Here is a tiny trained network, its code and every weight. The questions are about switching its units off for an input and a target symbol, where a switched-off unit gives its printed mean instead of its output.

import numpy as np


def w(rows, s, z=0):
    codes = np.array(rows[::2]) - 128.0
    scale = np.full(codes.shape[1], s)
    scale[-1] = z or s
    return codes * scale


def f(y):
    return np.maximum(y, 0)


def softmax(a):
    e = np.exp(a - a.max(-1, keepdims=True))
    return e / e.sum(-1, keepdims=True)


def log_softmax(a):
    a = a - a.max(-1, keepdims=True)
    return a - np.log(np.exp(a).sum(-1, keepdims=True))


def net(x, mask):
    ids = ['αβγεζηθλμπστψω'.index(c) for c in x.split()]
    T = len(ids)
    res = E[ids] + P[:T]
    u = 0
    for l in range(2):
        r = res
        for j in range(3):
            rows = slice(3 * j, 3 * j + 3)
            q, k, v = (r @ M[l][rows].T for M in (Q, K, V))
            z = softmax(np.where(np.tri(T) > 0, q @ k.T / 3**0.5, -1e9)) @ v
            o = O[l][rows]
            res = res + np.where(mask[u + j], z, o[:, -1]) @ o[:, :-1]
        u += 3
        y = f(res @ A[l][:, :-1].T + A[l][:, -1])
        res = res + np.where(mask[u : u + 12], y, B[l][:, -1]) @ B[l][:, :-1]
        u += 12
    return log_softmax(res[-1] @ U[:, :-1].T + U[:, -1])


Q, K, V, O, A, B = {}, {}, {}, {}, {}, {}
E = w([
[135,116,106,167],'α',
[185,106,199,140],'β',
[180,123,44,181],'γ',
[99,102,121,148],'ε',
[96,106,94,165],'ζ',
[123,109,100,159],'η',
[180,187,172,175],'θ',
[95,170,229,119],'λ',
[194,95,130,69],'μ',
[167,227,98,177],'π',
[128,66,195,76],'σ',
[200,108,60,77],'τ',
[56,245,126,104],'ψ',
[91,74,85,50],'ω',
],0.012)
P = w([
[113,202,116,87],'0',
[114,161,109,100],'1',
[114,131,109,101],'2',
[117,93,109,134],'3',
[122,57,110,147],'4',
[128,32,116,168],'5',
[134,3,120,187],'6',
],0.0057)
Q[0] = w([
[118,136,153,133],'L0H1',
[120,131,133,125],'L0H1',
[134,130,133,131],'L0H1',
[175,133,201,196],'L0H2',
[143,190,78,131],'L0H2',
[128,147,185,141],'L0H2',
[178,200,180,130],'L0H3',
[91,6,105,166],'L0H3',
[156,84,64,179],'L0H3',
],0.021)
K[0] = w([
[115,134,158,129],'L0H1',
[124,132,130,125],'L0H1',
[132,124,138,134],'L0H1',
[161,110,158,216],'L0H2',
[109,208,88,138],'L0H2',
[127,140,186,173],'L0H2',
[101,241,152,158],'L0H3',
[148,2,130,126],'L0H3',
[169,68,84,142],'L0H3',
],0.023)
V[0] = w([
[122,176,134,138],'L0H1',
[135,154,128,130],'L0H1',
[121,56,114,103],'L0H1',
[51,95,108,129],'L0H2',
[118,170,46,114],'L0H2',
[76,131,86,178],'L0H2',
[79,144,174,206],'L0H3',
[103,151,141,254],'L0H3',
[85,154,120,75],'L0H3',
],0.0085)
O[0] = w([
[139,68,140,170,105],'L0H1',
[129,92,124,147,116],'L0H1',
[128,193,124,87,178],'L0H1',
[50,143,98,82,181],'L0H2',
[139,97,13,131,145],'L0H2',
[53,151,56,188,106],'L0H2',
[36,132,169,198,49],'L0H3',
[37,131,119,254,4],'L0H3',
[124,188,149,35,179],'L0H3',
],0.0054,0.0041)
A[0] = w([
[2,165,165,185,253],'L0N1',
[234,148,109,170,238],'L0N2',
[88,72,110,135,118],'L0N3',
[118,120,184,87,135],'L0N4',
[134,106,185,101,202],'L0N5',
[122,136,159,96,125],'L0N6',
[149,154,57,214,105],'L0N7',
[115,132,180,82,135],'L0N8',
[131,49,131,137,136],'L0N9',
[95,37,68,118,148],'L0N10',
[133,94,124,116,156],'L0N11',
[104,56,73,114,146],'L0N12',
],0.0095,0.0058)
B[0] = w([
[96,254,163,227,226],'L0N1',
[242,164,108,125,224],'L0N2',
[60,98,126,124,154],'L0N3',
[108,78,199,135,212],'L0N4',
[136,90,190,115,253],'L0N5',
[90,103,177,146,182],'L0N6',
[117,52,67,223,166],'L0N7',
[97,84,192,142,215],'L0N8',
[136,42,143,107,175],'L0N9',
[113,7,108,119,251],'L0N10',
[130,100,139,106,201],'L0N11',
[123,73,112,118,244],'L0N12',
],0.0079,0.0054)
Q[1] = w([
[134,2,103,122],'L1H1',
[87,140,65,69],'L1H1',
[138,97,101,44],'L1H1',
[90,123,129,175],'L1H2',
[98,181,142,52],'L1H2',
[69,175,136,54],'L1H2',
[205,41,198,75],'L1H3',
[72,152,204,224],'L1H3',
[98,153,121,27],'L1H3',
],0.0093)
K[1] = w([
[127,4,139,154],'L1H1',
[101,111,101,73],'L1H1',
[90,95,110,130],'L1H1',
[138,133,99,157],'L1H2',
[136,74,133,133],'L1H2',
[134,75,127,138],'L1H2',
[158,74,152,130],'L1H3',
[124,185,169,188],'L1H3',
[98,121,147,41],'L1H3',
],0.014)
V[1] = w([
[123,185,158,188],'L1H1',
[130,62,93,75],'L1H1',
[154,148,154,104],'L1H1',
[84,156,125,102],'L1H2',
[79,167,108,95],'L1H2',
[108,166,122,114],'L1H2',
[255,179,168,146],'L1H3',
[73,89,146,194],'L1H3',
[67,53,152,145],'L1H3',
],0.0061)
O[1] = w([
[176,93,176,226,7],'L1H1',
[91,155,97,51,254],'L1H1',
[116,141,95,178,133],'L1H1',
[168,120,85,151,125],'L1H2',
[163,130,56,166,109],'L1H2',
[166,152,94,145,107],'L1H2',
[180,25,198,171,66],'L1H3',
[3,163,140,160,143],'L1H3',
[42,205,153,82,240],'L1H3',
],0.0045,0.0061)
A[1] = w([
[112,246,109,127,69],'L1N1',
[174,161,108,169,104],'L1N2',
[167,175,158,159,254],'L1N3',
[158,150,158,88,66],'L1N4',
[162,121,58,137,167],'L1N5',
[133,126,46,170,40],'L1N6',
[174,134,76,163,106],'L1N7',
[94,167,194,123,53],'L1N8',
[83,96,77,87,130],'L1N9',
[112,160,94,140,191],'L1N10',
[130,194,97,123,235],'L1N11',
[65,141,162,148,138],'L1N12',
],0.012,0.0055)
B[1] = w([
[111,77,254,133,146],'L1N1',
[115,212,121,68,147],'L1N2',
[183,192,133,161,179],'L1N3',
[45,117,119,116,160],'L1N4',
[158,79,103,105,163],'L1N5',
[32,96,41,84,151],'L1N6',
[103,142,42,133,151],'L1N7',
[164,51,67,184,174],'L1N8',
[177,178,152,125,250],'L1N9',
[94,173,154,68,149],'L1N10',
[85,150,196,58,155],'L1N11',
[97,117,64,187,179],'L1N12',
],0.0093,0.017)
U = w([
[135,197,63,150,41],'α',
[207,192,153,148,78],'β',
[140,132,124,138,29],'γ',
[96,182,212,147,89],'ε',
[20,135,122,136,18],'ζ',
[94,140,112,140,97],'η',
[146,100,122,191,215],'θ',
[85,118,100,147,129],'λ',
[231,88,216,131,174],'μ',
[72,2,163,123,95],'π',
[131,122,134,138,254],'σ',
[214,79,100,131,88],'τ',
[109,80,48,129,9],'ψ',
[128,180,146,51,224],'ω',
],0.0072,0.0041)

Each question gives the input, a string of symbols that net reads in full, and the target symbol t.
The units are the heads (3 rows each of Q, K, V and O) and the neurons (one row each of A and B). Each row of codes is followed by its name. A weight is (code - 128) times the scale printed after its matrix; where a second scale follows, it is the last column's (O, A, B and U).
mask holds one flag per unit, layer by layer, with each layer's heads first. A switched-off unit (its flag False) gives its mean, the last column of its rows in O or B, instead of its output. The means were averaged over made-up inputs and are rounded, as every weight is.
A unit's drop is (log p(t) with every unit on - log p(t) with that unit switched off) / (log p(t) with every unit on - log p(t) with every unit switched off).
The circuit of an input: a set's keep is (log p(t) with only the set's units on - log p(t) with every unit switched off) / (log p(t) with every unit on - log p(t) with every unit switched off). Starting from the 12 units with the biggest drops (on a tie, the unit counted first), units are removed one at a time, each time the one whose removal leaves the highest keep (on an exact tie, the one counted first), for as long as the keep stays at least 0.8.
circuit, biggest first: the units of the circuit, biggest drop first
most important unit: the unit with the biggest drop
top k neurons: the k neurons with the biggest drops, biggest first
top k neurons in layer l: the k neurons of layer l with the biggest drops, biggest first
which heads matter: for each layer, one digit per head in row order, 1 if its drop is at least 0.15 and else 0, layers parted by /
input π ζ ω λ ω π, target α: top neuron	(L1N2)
input ψ τ λ σ ψ η, target ψ: which heads matter	001 / 010
input λ ζ ζ τ λ ζ, target τ: which heads matter	001 / 001
input ζ η λ γ, target ψ: which heads matter	000 / 000
input ω ω ω λ γ, target ψ: which heads matter	001 / 000
input ω ζ μ ζ μ, target μ: circuit, biggest first	(L1H3, L0N2, L0H3)
input ω ζ ζ ζ, target ζ: which heads matter	011 / 001
input ω γ β β λ π ζ, target π: circuit, biggest first	(L0H3, L0N10, L1N3)
input β ω π α, target ω: top 2 neurons in layer 0	(L0N1, L0N10)
input μ ζ θ ε ω τ, target ω: which heads matter	000 / 101
input μ σ ζ ζ ζ, target ζ: top 2 neurons	(L0N1, L0N5)
input ζ τ η, target τ: which heads matter	000 / 001
input β π ω λ μ, target ω: top 4 neurons	(L0N10, L0N12, L0N1, L1N8)
input ω ζ ω π, target α: which heads matter	001 / 101
input θ ψ α, target ψ: top 2 neurons in layer 1	(L1N6, L1N7)
input β ζ ω ε λ, target θ: top 2 neurons	(L1N8, L0N1)
input ζ ω ζ ω α ψ τ, target ψ: most important unit	L0H3
input λ λ μ, target μ: which heads matter	010 / 101
input μ ω ζ η, target ω: top 2 neurons	(L0N10, L0N1)
input ω σ β, target μ: most important unit	L0H2
input ζ σ τ, target τ: top 2 neurons	(L0N2, L1N5)
input ω ψ ψ γ ζ, target ψ: top 2 neurons	(L1N6, L0N1)
input λ τ σ π ω ε, target ω: top 2 neurons in layer 0	(L0N10, L0N1)
input ω ω ψ, target ε: top 2 neurons in layer 1	(L1N1, L1N11)
input ζ α ω ζ ψ ζ, target ψ: top 2 neurons in layer 1	(L1N6, L1N5)
